In the rows, zero is written as 128.
Known rows:
<550>: [142 146 120 165 119 104 105 123 152 121 150 108  56 110  80 145 123 152
 167 114 122 107 152  95 122 150  96 139 142 190 139]
<212>: [116 139 117  90 154 123 143 160  86 168 138 137 133 129  99 113 137  84
  62 130 139 112  96 103 118 127 166 145 114 157 127]
<39>: [109 144  63  71 133  88 175 110 122 113 108 148  78 133 120 140 142  91
 175 147 154 125 115 119 105 140 114  98 119 101  97]
<1799>: [101 117  87  71 142 111 153 104 194 108 121 142  61 121 163 131 147 124
 159 137 151 142 126 137 109 118 110 138 108 121 117]
<1155>: [100 117 135 129  74 107 109 153 126 142 139 131 172 123 135 146 113 119
  98 115 121 169 123 134 139 135 123 143 135  91 112]
<1483>: [130 120 158 124 128 144 137 129 128 134 144 140  98 124 144 156 140 121
  83 113 102 109 107  93 110 139 149  98 129 169 144]
<1165>: [104 117 131 128  72 104 109 147 126 135 135 137 156 126 137 153 118 117
 104 108 117 177 122 130 135 137 119 138 138  95 109]
<1389>: [132 123  97 135 135 105 120 104 193 122 129 121  73 109 135 120 131 143
 212 137 140 112 136 121 107 117  79  44 123 125 118]
<433>: [112 121 175 127 130 105 110 108 123 100 100 126  91 130 178 150 149 165
 103 114 138 139 115 109 148 117  82 137 121 106 190]
<835>: [102 116 180 126 144 116 101 133 137 132  99 108 144 127 166 109 137 155
  81 135 156 136 117 135 167  99 101 169 104 104 189]
<1662>: [104 115 127  96 140 132 136 116 214 129 117 116 159 115 156 113 124 126
 144 165 143 133 129 168 136 107 142 114 104 105 132]
<1071>: [178 128 116 155 146 153 114 112  75  98 139 150 128 150 145 118 132 143
 167  88  92 154 149 149 122 122 113  98 150 127 112]
<1762>: [127 121  96 131 132 119 107 107 179 132 130 119 107 113 128 114 129 137
 207 150 124 105 132 135 110 114  75  52 118 119 113]
<1016>: [114 154  96 116 131 111 122 149 111 140 137 112 122 127  67 121 121 110
 124 147 129 104 137 127 135 144 137 206 127 170 132]
<526>: [120 120  84 127 131 126 105  99 151 124 130 122 109 125 139 122 137 133
 207 159 109  98 128 144 107 123  74  50 122 116 100]
<1584>: [126 122 101 118 141 107 122 109 202 125 124 121  90 110 140 118 129 136
 195 142 145 124 137 132 117 112  94  66 115 117 126]
<693>: [112 133 125 147 113 151 103 137 120 133 141 104 129 129 100 127 122 137
 125 159  96 108 140 148 139 144 130 193 124 185 116]
<566>: [111 134  90  87 126 110 151 112 151 128 114 136 123 121 121 137 134 104
 172 163 142  99 122 127 108 133 115  99 122  96 110]

Facts:
<1676> φ: <1017>
<558> φ: <1697>,<1142>,<966>
<216> φ: <818>
<1415> φ: <1108>,<198>,<1425>
<1369> φ: <1579>,<1558>
<693> φ: <12>,<818>
<245> φ: <1532>
<794> φ: <1506>
<582> φ: <39>,<307>,<1356>
<98> φ: <566>,<452>
<1311> φ: <53>
<894> φ: <1799>,<198>,<1758>
<835> φ: <433>,<760>,<343>
<220> φ: <1579>
<1012> φ: <39>,<1017>,<436>
<1328> φ: <671>,<1469>,<217>
<1662> φ: <433>,<1506>
<1392> φ: <1385>,<526>
<454> φ: <652>,<452>,<117>
<1193> φ: <671>,<1017>,<1322>
<1665> φ: <550>
<373> φ: <218>,<1430>,<1071>
<1010> φ: <356>,<590>,<842>,<1076>
<442> φ: <291>,<63>
<988> φ: <1142>,<1579>,<1582>
<1086> φ: <1798>,<1538>
<1409> φ: <1377>,<1191>
<1397> φ: <1579>,<1441>
<1023> φ: <724>
<933> φ: <1377>
<1042> φ: <1483>
<1275> φ: <1071>,<1413>
<1516> φ: <1389>,<550>,<1379>,<233>
<1617> φ: <1697>
<212> φ: <39>,<117>
<1070> φ: <1532>,<1413>
<888> φ: <1799>,<1469>
<195> φ: <1541>,<1798>
<1291> φ: <915>,<956>
<336> φ: <1108>,<733>,<1245>
<628> φ: <959>,<679>
<879> φ: <762>,<1358>,<1798>
<918> φ: <1385>,<186>
<1384> φ: <1483>
<1627> φ: <1447>
<1348> φ: <803>,<842>
<1155> φ: <619>
<520> φ: <482>
<274> φ: <1280>
<920> φ: <24>,<276>
<42> φ: <299>,<1430>
<369> φ: <1377>,<1071>,<1678>
<120> φ: <1379>,<1582>,<1229>
<1203> φ: <24>,<1464>,<516>
<235> φ: <299>,<186>
<1050> φ: <1389>,<1191>,<1762>,<858>
<334> φ: <24>
<611> φ: <803>,<1356>,<1430>,<162>,<1798>
<876> φ: <1469>
<145> φ: <218>,<12>
<1650> φ: <1416>,<526>,<858>,<1413>
<697> φ: <747>,<1356>,<1280>,<959>,<662>
<783> φ: <1389>,<1584>,<1425>
<740> φ: <436>,<1758>
<1587> φ: <356>,<1502>
<1224> φ: <39>,<1649>
<359> φ: <749>,<198>,<343>
<1244> φ: <1027>,<1308>
<1052> φ: <818>
<1016> φ: <1649>,<412>
[<171>,<558>,<1369>,<693>,<1195>,<373>,<988>,<1409>,<1538>,<356>,<1042>,<1617>,<1464>,<1758>,<63>,<628>,<198>,<1348>,<747>,<42>,<550>,<452>,<876>,<740>,<1052>,<1016>] χ stopan
[<1676>,<1165>,<1506>,<454>,<436>,<134>,<1798>,<1502>,<1017>,<1384>,<1627>,<1155>,<920>,<1027>,<611>,<412>,<359>] χ gragu
[<216>,<842>,<582>,<835>,<162>,<1392>,<1308>,<1469>,<1322>,<433>,<918>,<1649>,<966>,<1191>,<369>,<1379>,<1736>,<1650>,<1224>] χ magral
[<1415>,<1584>,<652>,<98>,<1582>,<566>,<1430>,<1328>,<1662>,<1385>,<1799>,<1665>,<39>,<442>,<12>,<291>,<1389>,<619>,<959>,<1070>,<888>,<195>,<1291>,<803>,<879>,<186>,<526>,<1245>,<1762>,<1203>,<24>,<235>,<956>,<760>,<749>,<276>,<671>,<783>,<1587>,<818>,<1645>,<1511>,<218>,<1244>] χ stetrok
[<1532>,<245>,<724>,<1311>,<894>,<1012>,<1071>,<1280>,<1142>,<1413>,<1377>,<1397>,<1229>,<1275>,<299>,<343>,<590>,<858>,<1541>,<1108>,<520>,<1425>,<482>,<274>,<733>,<1697>,<915>,<1050>,<1416>,<1358>,<1498>,<1678>,<1356>,<1441>,<697>,<67>] χ rofle
[<794>,<679>,<1483>,<307>,<220>,<1193>,<1010>,<1076>,<662>,<1086>,<233>,<217>,<1023>,<933>,<1516>,<117>,<212>,<516>,<336>,<1447>,<120>,<334>,<53>,<145>,<1579>,<864>,<1558>,<762>] χ sesam

Rows:
No name comes twice in this set of rows, the named rows included.
[105 117 115  95 158 115 120 124 220 141 125 114 131 109 144  91 122 133
 156 154 163 141 134 163 137  92 123 120  99 121 134] => <1415>
[119 143 100 109 139 101 157 106 149 116 100 134 117 128 117 138 125 109
 177 156 147 129 121 128 122 146 132  47 117 102 107] => <959>
[123 140 121 111 152 112 157 140  85 138 133 144  91 135 115 143 139  95
  79 113 128 134  97  94 117 148 163  94 119 164 126] => <307>
[124 145 123 134 104 121 117 118 130 114 144 118  93 120  89 158 124 139
 144 134  99 106 141 116 128 154 123 173 139 183 140] => <63>
[ 98 126 121 148 103 102 113 168  89 148 118 128 198 144 112 118 102 111
  96 133 141 213 115 157 162 146 152 109 119 104  89] => <611>
[104 118 140 135  78 104 126 138 126 118 126 143 142 133 143 167 118 128
 101 107 114 193 117 128 139 155 132 115 139 102 112] => <1502>
[125 126 173 114 124 143 130 125 128 138 151 136 148 119 142 162 138 111
  78 127  73  84 102 101 115 133 159  93 132 152 161] => <516>
[119 127 174 111 129 149 116 140 127 155 151 127 185 120 137 140 125 108
  67 141  80  76 106 115 124 122 168 109 126 147 159] => <334>
[109 114 157 151 123 139  95 128  77 130  97 110 146 139 154 122 146 147
  98 149 127 101 110 122 150 120  79 148 117  95 153] => <216>
[107 136 104 103 124 124 122 138 139 125 146 116  81 127 102 130 134 126
 117 130 128 125 139 128 130 134 127 254 122 182 132] => <876>
[ 98 124 155 113  65 108  94 152 129 151 141 128 225 120 129 149 108  99
  98 132  93 143 121 141 143 128 132 142 140  83 133] => <920>
[124 151 124 155 123 113 130 121 123 109 130 118  86 133  86 157 121 136
 139 139 113 141 139 126 141 171 143 135 130 188 125] => <1538>
[ 99 129  93  81  92  70 138 147 102 125 134 158  94 130 133 157 137 102
 108  85 140 198 115 110 121 140 108 172 136  98 110] => <436>
[123 142 121 109 129  95 119 115 178  98 149 123  31 119 118 153 135 145
 143 101 120 158 147 118 127 138 110 192 126 201 164] => <198>
[ 90 122  93  86  91  85 126 163  99 147 131 145 142 130 121 135 128  94
  92 107 146 187 116 126 128 131 117 197 127  91 100] => <1676>

Now the same objects, written a new way:
Known rows:
<1016>: [113 101 100 132 106 136 134 168 112 156 141 170 124 146 115 131 102 132
 108 131  95 113 119 130 132 135  97 115 114 157 148 109 104 124 112 117
 132 162 179 129 132 107 135 139 129 146]
<1464>: [103 127 123 128 135 129 137 187  94 125 159 102 103 113 124 133  96 148
 127 131 119 105 125 131 134 125 116 124 117 143 150 101 114 128 102 123
 137 139 169 149 125 101 122 135 110 143]
<1538>: [109 108 122 130 141 137 135 156  88 122 145 104  96 113 122 126  99 138
 132 130 118 108 121 132 143 131 101 140 123 148 149 103 115 120 107 121
 145 137 170 159 128  86 120 134 108 140]
<186>: [143 117 138 129 155 128 141 157 141 120 151  78 114 162 122 113 132 137
 143 135 132 156 120 132 146 129 117 124 121 121 147 130 166 128 104 129
 159 132 142 147 129 147 137 122 116 139]
<162>: [125  94 130  90 154 100 126 196 100 112 145 107 147  89 140 147 131 127
 136 134 154 144 134 127 154 146  87 153 106 158 145 126 132 127 135 134
 133 134 130 125 123 115 129 138 124 133]
<876>: [ 86  70  91 116 124 153 151 142 179 119 126 135 135 123 118 128 123 138
  96 111  91  99 128 122 139 136 118 138 170 154 149  89 131 172 106 103
 124 196 199 155 126 113 129 142 121 112]
<1191>: [114  90 128  87 165  93 123 194  99 123 144 120 160  92 138 158 125 135
 132 134 156 149 136 128 147 145 104 145 100 140 143 133 146 128 130 137
 133 141 140 124 118 128 131 142 111 134]
<760>: [142 126 136 127 155 124 141 163 143 118 153  78 118 162 124 115 132 140
 144 134 131 156 121 132 144 128 120 124 120 122 147 130 166 130 102 128
 160 131 141 150 129 148 137 123 118 139]
<1023>: [133 133 120 141 127 132 150 141 145 158 123 161 148 153 119 133 137  78
 103 180 113 111 140 128 146 140 119 119 142 117 144 147 104  94 125 124
 101 141 146 112 126 141 131 136 113 129]
<1736>: [121 101 128  87 155  95 126 204 104 113 149 109 155  90 141 150 131 133
 134 134 153 145 135 126 150 145  95 151 104 156 144 128 134 130 133 133
 131 137 134 125 121 123 130 139 123 133]
<1203>: [147 127 133 144  93 138 145 237 167 156 183  90 113 188  99 114 140 133
 109 134 129 129 124 119 127 119 125  70 119 132 155 110 146 140 106 138
 113 151 121  81 124 166 153 118 144 145]
<526>: [140 117 138 129 159 125 141 159 140 123 152  82 119 164 122 118 130 141
 143 134 133 157 121 132 143 129 123 122 118 115 146 133 169 128 103 130
 161 134 144 148 127 151 138 123 112 139]
<740>: [106 101  98 127 109 138 138 169 128 148 139 165 130 142 117 131 105 136
 105 127  93 113 121 129 134 136 102 119 123 156 148 105 108 135 108 114
 132 170 183 134 132 110 135 140 129 139]
<1665>: [147  88 121 136 127 139 140 156 167 148 141 117 129 189 105 114 141 126
 120 129 120 149 117 127 137 133 115 106 126 132 148 129 166 131 116 127
 139 158 145 118 129 156 149 125 129 138]
<1071>: [113 110 141 145 136 119 131  97  97 138 112 128 124 126 139 158 112 174
 112 137 153 155 116 123 145 135 131 111 122  93 145 150 143 111 108 124
 159 119 121 113 123 110 129 156  87 124]
<171>: [103 120 120 126 142 128 136 168  93 123 149 108 108 112 125 132  96 147
 130 131 116 110 124 133 137 129 113 134 118 144 148 106 118 124 104 120
 144 140 175 156 127  98 120 137 107 141]
<1627>: [114  92 125 107 112 106 131  82 157 127 156 155 134 164 111 146 112 109
 107 132 115 124 120 119 148 146 127 115 105 112 144 120 113 122 143 124
 118 160 121 101 126 127 136 121 206 133]
<747>: [105 119 120 127 143 130 135 168  92 124 149 109 106 114 125 132  96 145
 131 130 116 111 123 133 138 129 110 134 118 144 149 106 117 124 104 121
 144 139 174 157 127  96 121 136 109 142]

Rows:
No name comes twice in this set of rows, the named rows included.
[125  64 112  96 125 113 127 197 135 138 137 145 163 113 123 148 143 119
 110 128 141 135 133 120 145 149  90 133 116 166 146 122 132 137 144 131
 108 165 135  94 122 129 141 140 136 129] => <835>
[114  88 127 108 106 111 132  93 162 128 161 149 128 164 109 144 115 108
 103 130 118 118 122 116 149 145 127 110 110 113 145 114 109 125 141 126
 110 162 117  94 125 126 137 120 207 132] => <1384>
[131 164 106 135  62 110 139 154 137 153 124 219 163 167 159 144 120 167
  88 146  99 177 114 121 147 146  90  94 102 130 144 156  85 130  99 105
 165 139 126  96 144 125 150 160 151 136] => <1012>
[148  95 120 135 125 138 140 156 165 148 141 124 131 188 108 113 140 127
 122 132 117 153 116 127 138 134 112 107 123 135 147 132 161 130 116 125
 142 155 144 119 132 156 150 124 132 140] => <98>
[129 158 109 129 120 122 155 156 163 152 125 191 168 156 138 133 137  84
  98 182  92 128 144 129 150 143 113 121 136 116 142 153  94 109 111 115
 115 150 159 125 132 150 136 140 127 127] => <1193>
[120 107 126  84 154  93 127 206 107 111 149 115 159  90 145 150 131 135
 134 136 149 148 136 127 152 145  95 151 103 156 144 129 132 135 130 131
 134 139 137 128 122 125 131 140 124 133] => <1322>
[128 150 122 151 134 101 145 140 173 101 112  71 144 130 108 146 143 144
 185 142 118 183 119 141 118 104 135 114 119 180 146 156 163 104 159 126
 158 113 151 126 131 129 129 106 120 149] => <818>
[134 101 123 153  82 137 136 111 129 148 112 157 124 151 130 139 131 153
  92 136 132 144 110 116 148 142 101 103 132 132 148 140 112 118 122 114
 140 135 110  85 133 104 139 153 127 125] => <697>
[100  88 117  69 162 103 141 191 158  84 138  99 169  75 151 147 146 137
 124 121 141 140 143 121 158 146 106 167 142 154 145 116 147 172 124 119
 131 165 153 147 119 129 128 142 125 108] => <1469>
[118  93 124 149 100 131 135 107 130 159 109 159 139 151 125 154 125 165
  87 131 139 143 114 116 136 139 129  92 131 111 147 145 135 123 118 119
 136 145 120  83 124 123 140 159 107 122] => <1050>
[120  99 128  87 153  98 128 207 106 112 150 106 153  88 140 150 132 133
 131 135 153 142 137 125 150 143  95 149 107 156 145 125 134 133 131 133
 128 139 133 122 120 123 130 139 122 131] => <433>

